Below are the code and all the weights of a small trained network. Each question names an input and a target symbol and asks about switching units off, where a switched-off unit gives its printed mean instead of its output.

import numpy as np


def w(rows, s, z=0):
    codes = np.array(rows[::2]) - 128.0
    scale = np.full(codes.shape[1], s)
    scale[-1] = z or s
    return codes * scale


def f(y):
    return np.maximum(y, 0)


def softmax(a):
    e = np.exp(a - a.max(-1, keepdims=True))
    return e / e.sum(-1, keepdims=True)


def log_softmax(a):
    a = a - a.max(-1, keepdims=True)
    return a - np.log(np.exp(a).sum(-1, keepdims=True))


def net(x, mask):
    ids = ['ΘΞΣγδζφψω'.index(c) for c in x.split()]
    T = len(ids)
    res = E[ids] + P[:T]
    q, k, v = (res @ M[0].T for M in (Q, K, V))
    z = softmax(np.where(np.tri(T) > 0, q @ k.T / 2**0.5, -1e9)) @ v
    res = res + np.where(mask[0], z, O[0][:, -1]) @ O[0][:, :-1]
    y = f(res @ A[0][:, :-1].T + A[0][:, -1])
    res = res + np.where(mask[1:9], y, B[0][:, -1]) @ B[0][:, :-1]
    return log_softmax(res[-1] @ U[:, :-1].T + U[:, -1])


Q, K, V, O, A, B = {}, {}, {}, {}, {}, {}
E = w([
[158,231,125],'Θ',
[7,189,63],'Ξ',
[167,53,134],'Σ',
[116,122,141],'γ',
[145,168,134],'δ',
[77,68,144],'ζ',
[91,159,23],'φ',
[89,93,180],'ψ',
[212,105,73],'ω',
],0.021)
P = w([
[39,180,52],'0',
[157,131,172],'1',
[194,49,203],'2',
[189,5,205],'3',
[162,40,197],'4',
[143,94,165],'5',
],0.0024)
Q[0] = w([
[211,161,246],'head 1',
[219,113,40],'head 1',
],0.012)
K[0] = w([
[142,67,150],'head 1',
[251,91,8],'head 1',
],0.011)
V[0] = w([
[81,248,254],'head 1',
[230,197,61],'head 1',
],0.0065)
O[0] = w([
[22,174,232,6],'head 1',
[136,159,1,189],'head 1',
],0.0083,0.0022)
A[0] = w([
[195,162,171,67],'neuron 1',
[41,138,172,153],'neuron 2',
[191,160,175,77],'neuron 3',
[102,195,190,2],'neuron 4',
[108,50,86,151],'neuron 5',
[133,5,187,166],'neuron 6',
[37,67,151,171],'neuron 7',
[186,192,158,93],'neuron 8',
],0.015,0.0093)
B[0] = w([
[43,36,192,151],'neuron 1',
[188,103,209,225],'neuron 2',
[109,97,254,150],'neuron 3',
[213,184,127,165],'neuron 4',
[37,138,221,210],'neuron 5',
[123,110,40,247],'neuron 6',
[137,182,168,222],'neuron 7',
[107,63,70,181],'neuron 8',
],0.0081,0.012)
U = w([
[163,219,81,77],'Θ',
[97,203,143,54],'Ξ',
[89,27,87,83],'Σ',
[120,131,120,202],'γ',
[132,153,104,221],'δ',
[4,67,166,64],'ζ',
[41,155,75,253],'φ',
[220,82,160,33],'ψ',
[250,123,68,127],'ω',
],0.013,0.0061)

Each question gives the input, a string of symbols that net reads in full, and the target symbol t.
The units are the heads (2 rows each of Q, K, V and O) and the neurons (one row each of A and B). Each row of codes is followed by its name. A weight is (code - 128) times the scale printed after its matrix; where a second scale follows, it is the last column's (O, A, B and U).
mask holds one flag per unit, heads first, then neurons. A switched-off unit (its flag False) gives its mean, the last column of its rows in O or B, instead of its output. The means were averaged over made-up inputs and are rounded, as every weight is.
A unit's drop is (log p(t) with every unit on - log p(t) with that unit switched off) / (log p(t) with every unit on - log p(t) with every unit switched off).
The circuit of an input: a set's keep is (log p(t) with only the set's units on - log p(t) with every unit switched off) / (log p(t) with every unit on - log p(t) with every unit switched off). Starting from all 9 units, units are removed one at a time, each time the one whose removal leaves the highest keep (on an exact tie, the one counted first), for as long as the keep stays at least 0.8.
circuit, biggest first: the units of the circuit, biggest drop first
unit that matters most: the unit with the biggest drop
k most important neurons: the k neurons with the biggest drops, biggest first
drop of u: that unit's drop, to one decimal
input ζ Θ Θ Σ, target Σ: unit that matters most : neuron 6
input Θ Θ Ξ φ Ξ Θ, target φ: 3 most important neurons : neuron 2; neuron 8; neuron 1
input ψ ψ γ, target ψ: circuit, biggest first : head 1; neuron 2; neuron 5
input ζ Θ δ, target ζ: circuit, biggest first : head 1; neuron 1
input ζ Σ γ Σ, target Σ: circuit, biggest first : neuron 6; neuron 5; head 1
input Ξ ψ ψ Ξ Θ δ, target ψ: 2 most important neurons : neuron 5; neuron 4
input ζ Θ Θ, target ζ: circuit, biggest first : neuron 1; head 1
input Θ Σ ω δ, target ω: 2 most important neurons : neuron 5; neuron 7
input Σ δ ψ ζ δ δ, target ζ: circuit, biggest first : head 1; neuron 1; neuron 4
input ψ δ Θ, target ψ: 3 most important neurons : neuron 4; neuron 5; neuron 3
input ψ ζ Θ, target ψ: 3 most important neurons : neuron 4; neuron 5; neuron 6
input ψ ω Θ δ ω δ, target ω: 4 most important neurons : neuron 5; neuron 7; neuron 1; neuron 3
input Ξ φ δ φ Θ, target φ: drop of head 1 : 0.3
input Σ Ξ ζ Θ, target ζ: unit that matters most : neuron 1
input Ξ Θ Θ ψ, target ψ: drop of neuron 2 : 0.7
input Ξ ω Θ Σ ω ψ, target ψ: drop of neuron 7 : 0.0
